Here is a tiny trained network, its code and every weight. The questions are about switching its units off for an input and a class, where a switched-off unit gives its printed mean instead of its output.

import numpy as np


def w(rows, s, z=0):
    codes = np.array(rows[::2]) - 128.0
    scale = np.full(codes.shape[1], s)
    scale[-1] = z or s
    return codes * scale


def norm(h):
    return h / np.sqrt((h * h).mean(-1, keepdims=True) + 1e-5)


def f(y):
    return y / 2 * (1 + np.tanh(0.7978845608 * (y + 0.044715 * y**3)))


def log_softmax(a):
    a = a - a.max(-1, keepdims=True)
    return a - np.log(np.exp(a).sum(-1, keepdims=True))


def net(x, mask):
    res = np.array(x, float).reshape(1, 8) / 4 @ E
    u = 0
    for l in range(4):
        y = f(norm(res) @ A[l][:, :-1].T + A[l][:, -1])
        res = res + np.where(mask[u : u + 7], y, B[l][:, -1]) @ B[l][:, :-1]
        u += 7
    return log_softmax(norm(res)[-1] @ U[:, :-1].T + U[:, -1])


A, B = {}, {}
E = w([
[154,159,140,211,148],'x0',
[127,156,34,99,72],'x1',
[94,223,216,55,88],'x2',
[60,154,120,101,124],'x3',
[207,200,126,125,254],'x4',
[248,194,182,81,77],'x5',
[114,152,145,198,160],'x6',
[148,198,113,187,135],'x7',
],0.0093)
A[0] = w([
[108,183,140,219,84,75],'L0N0',
[170,79,125,201,200,47],'L0N1',
[99,124,38,84,248,4],'L0N2',
[77,150,89,95,179,191],'L0N3',
[131,65,91,114,57,28],'L0N4',
[154,59,193,111,110,66],'L0N5',
[210,170,83,123,30,171],'L0N6',
],0.013,0.0045)
B[0] = w([
[73,170,122,145,147,174],'L0N0',
[192,168,75,153,10,207],'L0N1',
[91,174,67,120,163,192],'L0N2',
[124,174,121,80,140,192],'L0N3',
[84,71,86,24,162,171],'L0N4',
[112,119,146,114,44,153],'L0N5',
[165,154,131,17,241,254],'L0N6',
],0.012,0.0069)
A[1] = w([
[41,93,162,198,183,27],'L1N0',
[80,49,156,114,79,48],'L1N1',
[133,128,135,82,128,22],'L1N2',
[118,50,86,161,186,119],'L1N3',
[138,193,250,82,122,227],'L1N4',
[68,198,181,157,151,5],'L1N5',
[168,144,199,139,144,79],'L1N6',
],0.012,0.0031)
B[1] = w([
[117,213,152,137,134,151],'L1N0',
[158,4,119,222,194,164],'L1N1',
[176,112,46,174,110,144],'L1N2',
[149,225,135,75,74,149],'L1N3',
[203,157,255,224,115,254],'L1N4',
[69,154,84,121,176,160],'L1N5',
[116,132,219,163,82,145],'L1N6',
],0.0081,0.0071)
A[2] = w([
[45,52,122,47,39,96],'L2N0',
[192,156,80,208,186,163],'L2N1',
[154,112,112,232,159,59],'L2N2',
[27,151,157,114,134,191],'L2N3',
[9,118,80,124,61,72],'L2N4',
[43,99,122,89,77,36],'L2N5',
[64,160,220,171,149,3],'L2N6',
],0.011,0.0059)
B[2] = w([
[171,4,96,150,187,206],'L2N0',
[47,150,138,172,65,254],'L2N1',
[77,93,69,171,47,147],'L2N2',
[167,138,139,152,238,216],'L2N3',
[125,95,241,207,151,191],'L2N4',
[155,105,143,143,139,149],'L2N5',
[111,110,130,171,185,156],'L2N6',
],0.012,0.0055)
A[3] = w([
[177,144,125,81,105,64],'L3N0',
[149,105,219,74,141,35],'L3N1',
[129,110,123,191,150,2],'L3N2',
[99,97,110,101,18,105],'L3N3',
[9,121,144,106,77,225],'L3N4',
[37,99,121,104,152,186],'L3N5',
[81,136,120,119,158,78],'L3N6',
],0.011,0.0046)
B[3] = w([
[121,126,153,137,67,173],'L3N0',
[125,107,101,121,28,240],'L3N1',
[178,111,133,148,67,118],'L3N2',
[162,140,141,147,190,160],'L3N3',
[233,208,131,163,254,209],'L3N4',
[164,188,139,141,201,251],'L3N5',
[91,154,120,141,160,137],'L3N6',
],0.0094,0.0023)
U = w([
[93,143,41,65,167,179],'0',
[145,134,216,156,91,3],'1',
[127,187,194,173,168,231],'2',
[122,124,42,206,25,49],'3',
[227,159,154,39,65,75],'4',
[125,5,139,161,170,198],'5',
],0.019,0.0038)

Each question gives the input, the list of numbers given to net, and the class t.
The units are the neurons (one row each of A and B). Each row of codes is followed by its name. A weight is (code - 128) times the scale printed after its matrix; where a second scale follows, it is the last column's (A, B and U).
mask holds one flag per neuron, layer by layer. A switched-off neuron (its flag False) gives its mean, the last column of its row in B, instead of its output. The means were averaged over made-up inputs and are rounded, as every weight is.
A unit's drop is (log p(t) with every unit on - log p(t) with that unit switched off) / (log p(t) with every unit on - log p(t) with every unit switched off).
The circuit of an input: a set's keep is (log p(t) with only the set's units on - log p(t) with every unit switched off) / (log p(t) with every unit on - log p(t) with every unit switched off). Starting from the 12 units with the biggest drops (on a tie, the unit counted first), units are removed one at a time, each time the one whose removal leaves the highest keep (on an exact tie, the one counted first), for as long as the keep stays at least 0.8.
circuit, biggest first: the units of the circuit, biggest drop first
k most important neurons: the k neurons with the biggest drops, biggest first
k most important neurons of layer l: the k neurons of layer l with the biggest drops, biggest first
drop when u is switched off: that unit's drop, to one decimal
input [1,7,5,-2,-7,0,-5,7], class 0: 2 most important neurons of layer 0 : [L0N6, L0N4]
input [-1,-1,1,-1,7,-2,-4,7], class 0: circuit, biggest first : [L0N2, L1N4]
input [3,-2,-6,6,-8,8,-8,-8], class 5: circuit, biggest first : [L2N0]
input [6,-2,-4,-8,-4,5,-7,7], class 4: circuit, biggest first : [L0N6, L2N3]
input [-2,-8,-8,-7,0,4,2,-8], class 3: 2 most important neurons : [L0N1, L0N6]
input [6,-2,-6,6,8,-5,3,-8], class 0: 3 most important neurons of layer 0 : [L0N2, L0N3, L0N5]
input [-6,-6,-4,2,6,1,3,-2], class 3: 3 most important neurons : [L0N1, L0N6, L0N4]
input [3,-6,-4,1,3,3,-5,-3], class 3: circuit, biggest first : [L0N6, L0N1]
input [-3,-4,1,-5,5,-7,0,3], class 0: 2 most important neurons : [L0N2, L1N4]
input [1,8,-1,-8,-2,1,-5,1], class 0: 2 most important neurons : [L0N4, L1N4]
input [4,-2,-5,2,-3,3,-6,6], class 4: 2 most important neurons : [L0N6, L0N2]
input [-3,0,-7,-4,-1,4,-2,1], class 4: 2 most important neurons of layer 0 : [L0N2, L0N6]
input [7,-8,1,-5,-3,-1,-7,3], class 3: 3 most important neurons of layer 0 : [L0N6, L0N1, L0N3]
input [-2,4,-7,-3,-1,7,-6,6], class 0: circuit, biggest first : [L1N4]
input [-2,-2,7,-3,-4,0,-3,-6], class 5: 2 most important neurons : [L2N0, L0N6]
input [-2,-1,4,5,6,-7,7,3], class 0: 2 most important neurons of layer 0 : [L0N2, L0N3]
input [-2,2,-7,-7,5,-7,-2,-1], class 3: 2 most important neurons of layer 0 : [L0N1, L0N6]
input [-2,2,-6,3,2,-1,1,-4], class 0: drop when L1N4 is switched off : 0.1
input [5,8,0,4,-3,-1,-6,4], class 0: drop when L0N6 is switched off : 0.5
input [6,3,-6,5,-8,3,-1,5], class 0: circuit, biggest first : [L0N6]
input [6,-6,-8,5,1,-6,-8,4], class 3: drop when L0N1 is switched off : 0.4
input [8,-2,3,3,7,5,-5,-4], class 1: 2 most important neurons of layer 1 : [L1N4, L1N6]
